Below is a small trained network, with its code and all its weights. Each question gives an input and a target symbol and asks what happens when units are switched off, that is, made to give their printed mean instead of their output.

import numpy as np


def w(rows, s, z=0):
    codes = np.array(rows[::2]) - 128.0
    scale = np.full(codes.shape[1], s)
    scale[-1] = z or s
    return codes * scale


def f(y):
    return np.maximum(y, 0)


def softmax(a):
    e = np.exp(a - a.max(-1, keepdims=True))
    return e / e.sum(-1, keepdims=True)


def log_softmax(a):
    a = a - a.max(-1, keepdims=True)
    return a - np.log(np.exp(a).sum(-1, keepdims=True))


def net(x, mask):
    ids = ['αβεζηλτφω'.index(c) for c in x.split()]
    T = len(ids)
    res = E[ids] + P[:T]
    u = 0
    for l in range(2):
        r = res
        for j in range(3):
            rows = slice(2 * j, 2 * j + 2)
            q, k, v = (r @ M[l][rows].T for M in (Q, K, V))
            z = softmax(np.where(np.tri(T) > 0, q @ k.T / 2**0.5, -1e9)) @ v
            o = O[l][rows]
            res = res + np.where(mask[u + j], z, o[:, -1]) @ o[:, :-1]
        u += 3
        y = f(res @ A[l][:, :-1].T + A[l][:, -1])
        res = res + np.where(mask[u : u + 16], y, B[l][:, -1]) @ B[l][:, :-1]
        u += 16
    return log_softmax(res[-1] @ U[:, :-1].T + U[:, -1])


Q, K, V, O, A, B = {}, {}, {}, {}, {}, {}
E = w([
[150,113,157,128],'α',
[147,77,100,101],'β',
[107,152,182,222],'ε',
[138,47,49,78],'ζ',
[136,186,89,9],'η',
[51,131,117,107],'λ',
[196,67,88,202],'τ',
[153,111,154,129],'φ',
[152,111,155,129],'ω',
],0.014)
P = w([
[255,250,94,132],'0',
[200,200,146,139],'1',
[177,175,163,120],'2',
[159,150,155,96],'3',
[123,121,143,133],'4',
[111,100,137,127],'5',
[100,82,130,122],'6',
[86,63,128,113],'7',
[78,48,128,111],'8',
],0.007)
Q[0] = w([
[153,5,93,152],'0.h1',
[98,123,50,85],'0.h1',
[154,91,185,96],'0.h2',
[177,86,124,186],'0.h2',
[161,65,130,193],'0.h3',
[208,155,114,94],'0.h3',
],0.031)
K[0] = w([
[85,3,142,134],'0.h1',
[154,96,56,58],'0.h1',
[75,123,138,100],'0.h2',
[70,159,89,181],'0.h2',
[165,61,141,166],'0.h3',
[169,212,56,151],'0.h3',
],0.028)
V[0] = w([
[149,142,130,120],'0.h1',
[218,201,145,116],'0.h1',
[135,204,71,132],'0.h2',
[144,136,163,82],'0.h2',
[254,22,186,66],'0.h3',
[175,93,132,179],'0.h3',
],0.0091)
O[0] = w([
[123,103,114,123,141],'0.h1',
[121,38,54,85,199],'0.h1',
[77,88,180,152,164],'0.h2',
[124,153,116,174,114],'0.h2',
[88,245,2,154,251],'0.h3',
[23,196,111,91,246],'0.h3',
],0.006,0.0036)
A[0] = w([
[106,98,107,172,43],'0.n1',
[67,74,106,92,49],'0.n2',
[186,243,206,131,16],'0.n3',
[54,111,202,98,85],'0.n4',
[156,100,53,21,72],'0.n5',
[72,105,161,189,102],'0.n6',
[67,146,152,103,113],'0.n7',
[117,144,228,110,3],'0.n8',
[131,119,124,136,73],'0.n9',
[166,184,103,190,18],'0.n10',
[215,30,137,133,23],'0.n11',
[145,131,179,164,72],'0.n12',
[136,172,187,141,122],'0.n13',
[73,104,130,167,119],'0.n14',
[254,246,148,90,68],'0.n15',
[117,88,117,198,34],'0.n16',
],0.0078,0.0038)
B[0] = w([
[120,122,126,87,138],'0.n1',
[113,132,108,163,154],'0.n2',
[69,3,177,135,141],'0.n3',
[115,53,118,116,167],'0.n4',
[143,157,232,184,254],'0.n5',
[161,184,132,147,207],'0.n6',
[123,101,140,156,161],'0.n7',
[46,163,98,106,138],'0.n8',
[113,134,167,130,128],'0.n9',
[123,54,125,128,160],'0.n10',
[74,185,128,78,147],'0.n11',
[124,90,178,131,154],'0.n12',
[131,100,104,155,170],'0.n13',
[152,160,145,127,191],'0.n14',
[162,123,78,51,159],'0.n15',
[116,116,110,75,146],'0.n16',
],0.019,0.0027)
Q[1] = w([
[251,175,119,13],'1.h1',
[128,53,49,166],'1.h1',
[123,230,150,100],'1.h2',
[24,69,147,128],'1.h2',
[88,37,35,212],'1.h3',
[141,159,164,50],'1.h3',
],0.018)
K[1] = w([
[246,177,161,154],'1.h1',
[35,111,198,100],'1.h1',
[121,183,193,86],'1.h2',
[52,100,119,93],'1.h2',
[1,172,105,151],'1.h3',
[200,113,164,142],'1.h3',
],0.019)
V[1] = w([
[164,189,103,145],'1.h1',
[84,110,101,128],'1.h1',
[76,128,59,102],'1.h2',
[223,43,95,130],'1.h2',
[83,197,196,44],'1.h3',
[132,99,27,2],'1.h3',
],0.011)
O[1] = w([
[156,108,91,153,129],'1.h1',
[68,122,104,111,111],'1.h1',
[137,102,185,185,53],'1.h2',
[98,181,200,89,128],'1.h2',
[229,155,202,70,98],'1.h3',
[56,254,210,199,2],'1.h3',
],0.0088,0.0064)
A[1] = w([
[123,149,103,93,35],'1.n1',
[66,122,159,144,59],'1.n2',
[148,197,74,198,73],'1.n3',
[126,136,32,115,139],'1.n4',
[167,168,231,186,227],'1.n5',
[30,120,211,67,138],'1.n6',
[201,209,77,127,167],'1.n7',
[113,62,131,164,72],'1.n8',
[151,38,201,255,60],'1.n9',
[183,168,34,178,74],'1.n10',
[123,84,191,194,82],'1.n11',
[92,55,173,127,2],'1.n12',
[125,155,166,53,117],'1.n13',
[81,172,44,109,71],'1.n14',
[151,189,153,38,23],'1.n15',
[209,118,137,116,86],'1.n16',
],0.0087,0.0058)
B[1] = w([
[87,141,114,154,129],'1.n1',
[129,116,206,126,144],'1.n2',
[106,197,49,105,180],'1.n3',
[117,96,222,188,255],'1.n4',
[160,41,27,218,202],'1.n5',
[129,164,12,63,159],'1.n6',
[203,192,176,134,223],'1.n7',
[120,149,50,89,178],'1.n8',
[135,91,202,64,172],'1.n9',
[79,135,225,204,196],'1.n10',
[104,125,193,101,147],'1.n11',
[167,180,162,200,149],'1.n12',
[97,111,78,117,172],'1.n13',
[53,156,129,73,184],'1.n14',
[6,170,124,47,176],'1.n15',
[73,140,219,129,211],'1.n16',
],0.017,0.0061)
U = w([
[219,223,87,189,218],'α',
[217,227,160,178,56],'β',
[126,2,151,97,232],'ε',
[183,171,201,183,5],'ζ',
[157,213,162,80,103],'η',
[139,158,16,85,119],'λ',
[44,182,110,188,43],'τ',
[208,229,90,183,134],'φ',
[213,228,92,192,238],'ω',
],0.0051,0.0025)

Each question gives the input, a string of symbols that net reads in full, and the target symbol t.
The units are the heads (2 rows each of Q, K, V and O) and the neurons (one row each of A and B). Each row of codes is followed by its name. A weight is (code - 128) times the scale printed after its matrix; where a second scale follows, it is the last column's (O, A, B and U).
mask holds one flag per unit, layer by layer, with each layer's heads first. A switched-off unit (its flag False) gives its mean, the last column of its rows in O or B, instead of its output. The means were averaged over made-up inputs and are rounded, as every weight is.
A unit's drop is (log p(t) with every unit on - log p(t) with that unit switched off) / (log p(t) with every unit on - log p(t) with every unit switched off).
The circuit of an input: a set's keep is (log p(t) with only the set's units on - log p(t) with every unit switched off) / (log p(t) with every unit on - log p(t) with every unit switched off). Starting from the 12 units with the biggest drops (on a tie, the unit counted first), units are removed one at a time, each time the one whose removal leaves the highest keep (on an exact tie, the one counted first), for as long as the keep stays at least 0.8.
circuit, biggest first: the units of the circuit, biggest drop first
unit that matters most: the unit with the biggest drop
top k neurons: the k neurons with the biggest drops, biggest first
top k neurons in layer l: the k neurons of layer l with the biggest drops, biggest first
which heads matter: for each layer, one digit per head in row order, 1 if its drop is at least 0.15 and else 0, layers parted by /
input λ ε β, target λ: unit that matters most => 0.n8
input ε ε λ, target λ: top 4 neurons => [0.n4, 1.n6, 0.n5, 1.n4]
input ε ε ω, target ε: circuit, biggest first => [1.h3, 0.h3, 0.n11]
input τ ζ α ω, target τ: circuit, biggest first => [0.h3, 1.h3, 0.n10]
input α ε λ, target λ: which heads matter => 001 / 100
input ε η ω, target ε: top 2 neurons in layer 0 => [0.n5, 0.n6]
input ε τ β α, target ε: which heads matter => 111 / 001
input α τ ε φ, target α: top 2 neurons => [0.n15, 1.n5]
input η φ β, target η: circuit, biggest first => [0.n5, 1.h3, 1.n15, 0.n15]
input λ β ζ τ τ τ α ζ, target τ: top 2 neurons => [0.n2, 1.n7]
input ζ φ τ η, target η: top 3 neurons => [0.n5, 1.n15, 1.n7]
input ζ τ ω λ ζ τ ε, target ε: which heads matter => 100 / 010
input η ω ω φ, target η: which heads matter => 101 / 011
input λ ω φ, target λ: top 3 neurons => [0.n5, 1.n6, 0.n11]
input η ε β, target η: circuit, biggest first => [0.n5, 1.n15, 1.h3, 0.n15]
input τ ζ τ, target ζ: which heads matter => 101 / 101
input α ε λ β, target α: circuit, biggest first => [0.n15, 1.h3, 0.n5, 1.n5]
input α α α, target α: circuit, biggest first => [1.h3, 0.n15, 1.n5]
input η ε τ ε τ, target ε: top 2 neurons => [0.n10, 1.n7]
input ζ ε ε β, target ζ: which heads matter => 001 / 111
input η ε ω ζ, target η: circuit, biggest first => [0.n5, 1.n15, 1.h3, 0.n15]
